Below is a small trained network, with its code and all its weights. Each question gives an input and a class and asks what happens when units are switched off, that is, made to give their printed mean instead of their output.

import numpy as np


def w(rows, s, z=0):
    codes = np.array(rows[::2]) - 128.0
    scale = np.full(codes.shape[1], s)
    scale[-1] = z or s
    return codes * scale


def f(y):
    return np.maximum(y, 0)


def log_softmax(a):
    a = a - a.max(-1, keepdims=True)
    return a - np.log(np.exp(a).sum(-1, keepdims=True))


def net(x, mask):
    res = np.array(x, float).reshape(1, 3) / 4 @ E
    y = f(res @ A[0][:, :-1].T + A[0][:, -1])
    res = res + np.where(mask, y, B[0][:, -1]) @ B[0][:, :-1]
    return log_softmax(res[-1] @ U[:, :-1].T + U[:, -1])


A, B = {}, {}
E = w([
[2,136,93,106],'x0',
[133,129,125,122],'x1',
[137,64,26,139],'x2',
],0.014)
A[0] = w([
[162,133,104,192,161],'N0',
[66,98,66,94,56],'N1',
[186,126,97,138,78],'N2',
[93,135,114,144,248],'N3',
[144,157,246,106,22],'N4',
[119,73,67,85,132],'N5',
[145,59,123,175,123],'N6',
[149,126,111,193,149],'N7',
[74,151,109,72,3],'N8',
[131,57,105,174,33],'N9',
[126,37,113,154,93],'N10',
[170,121,142,192,39],'N11',
[166,19,199,197,2],'N12',
[185,92,167,117,132],'N13',
[212,148,133,130,10],'N14',
[179,115,173,170,149],'N15',
[74,159,207,89,24],'N16',
],0.012,0.0068)
B[0] = w([
[136,171,96,128,206],'N0',
[103,150,114,131,255],'N1',
[96,130,122,151,192],'N2',
[146,166,129,156,253],'N3',
[155,68,128,93,233],'N4',
[155,114,175,103,254],'N5',
[168,117,167,87,205],'N6',
[137,173,113,138,187],'N7',
[2,89,102,124,189],'N8',
[138,64,150,73,181],'N9',
[178,80,171,112,209],'N10',
[6,65,92,109,173],'N11',
[46,93,102,142,187],'N12',
[88,138,91,146,219],'N13',
[96,96,68,122,196],'N14',
[112,141,87,127,232],'N15',
[116,106,114,75,219],'N16',
],0.011,0.0079)
U = w([
[163,32,239,1,37],'0',
[69,139,95,165,11],'1',
[158,165,167,108,248],'2',
[200,243,218,231,207],'3',
],0.01,0.011)

Each question gives the input, the list of numbers given to net, and the class t.
The units are the neurons (one row each of A and B). Each row of codes is followed by its name. A weight is (code - 128) times the scale printed after its matrix; where a second scale follows, it is the last column's (A, B and U).
mask holds one flag per neuron, in row order. A switched-off neuron (its flag False) gives its mean, the last column of its row in B, instead of its output. The means were averaged over made-up inputs and are rounded, as every weight is.
A unit's drop is (log p(t) with every unit on - log p(t) with that unit switched off) / (log p(t) with every unit on - log p(t) with every unit switched off).
The circuit of an input: a set's keep is (log p(t) with only the set's units on - log p(t) with every unit switched off) / (log p(t) with every unit on - log p(t) with every unit switched off). Starting from the 12 units with the biggest drops (on a tie, the unit counted first), units are removed one at a time, each time the one whose removal leaves the highest keep (on an exact tie, the one counted first), for as long as the keep stays at least 0.8.
circuit, biggest first: the units of the circuit, biggest drop first
most important unit: the unit with the biggest drop
top k neurons: the k neurons with the biggest drops, biggest first
drop when u is switched off: that unit's drop, to one decimal
input [3,6,6], class 0: most important unit -> N5
input [-8,-2,-7], class 1: top 2 neurons -> N13, N15
input [6,-8,6], class 2: circuit, biggest first -> N5, N11
input [8,-5,-8], class 0: top 3 neurons -> N16, N4, N13
input [-2,3,7], class 0: top 2 neurons -> N9, N10
input [7,-8,-8], class 0: top 2 neurons -> N16, N4
input [5,-4,-7], class 0: top 2 neurons -> N16, N4
input [-1,-3,3], class 3: top 2 neurons -> N4, N16
input [2,-2,-1], class 3: drop when N16 is switched off -> 0.1
input [5,7,5], class 2: drop when N11 is switched off -> 0.2
input [-7,-3,5], class 1: drop when N12 is switched off -> 0.2
input [-6,-3,-5], class 1: drop when N6 is switched off -> 0.1
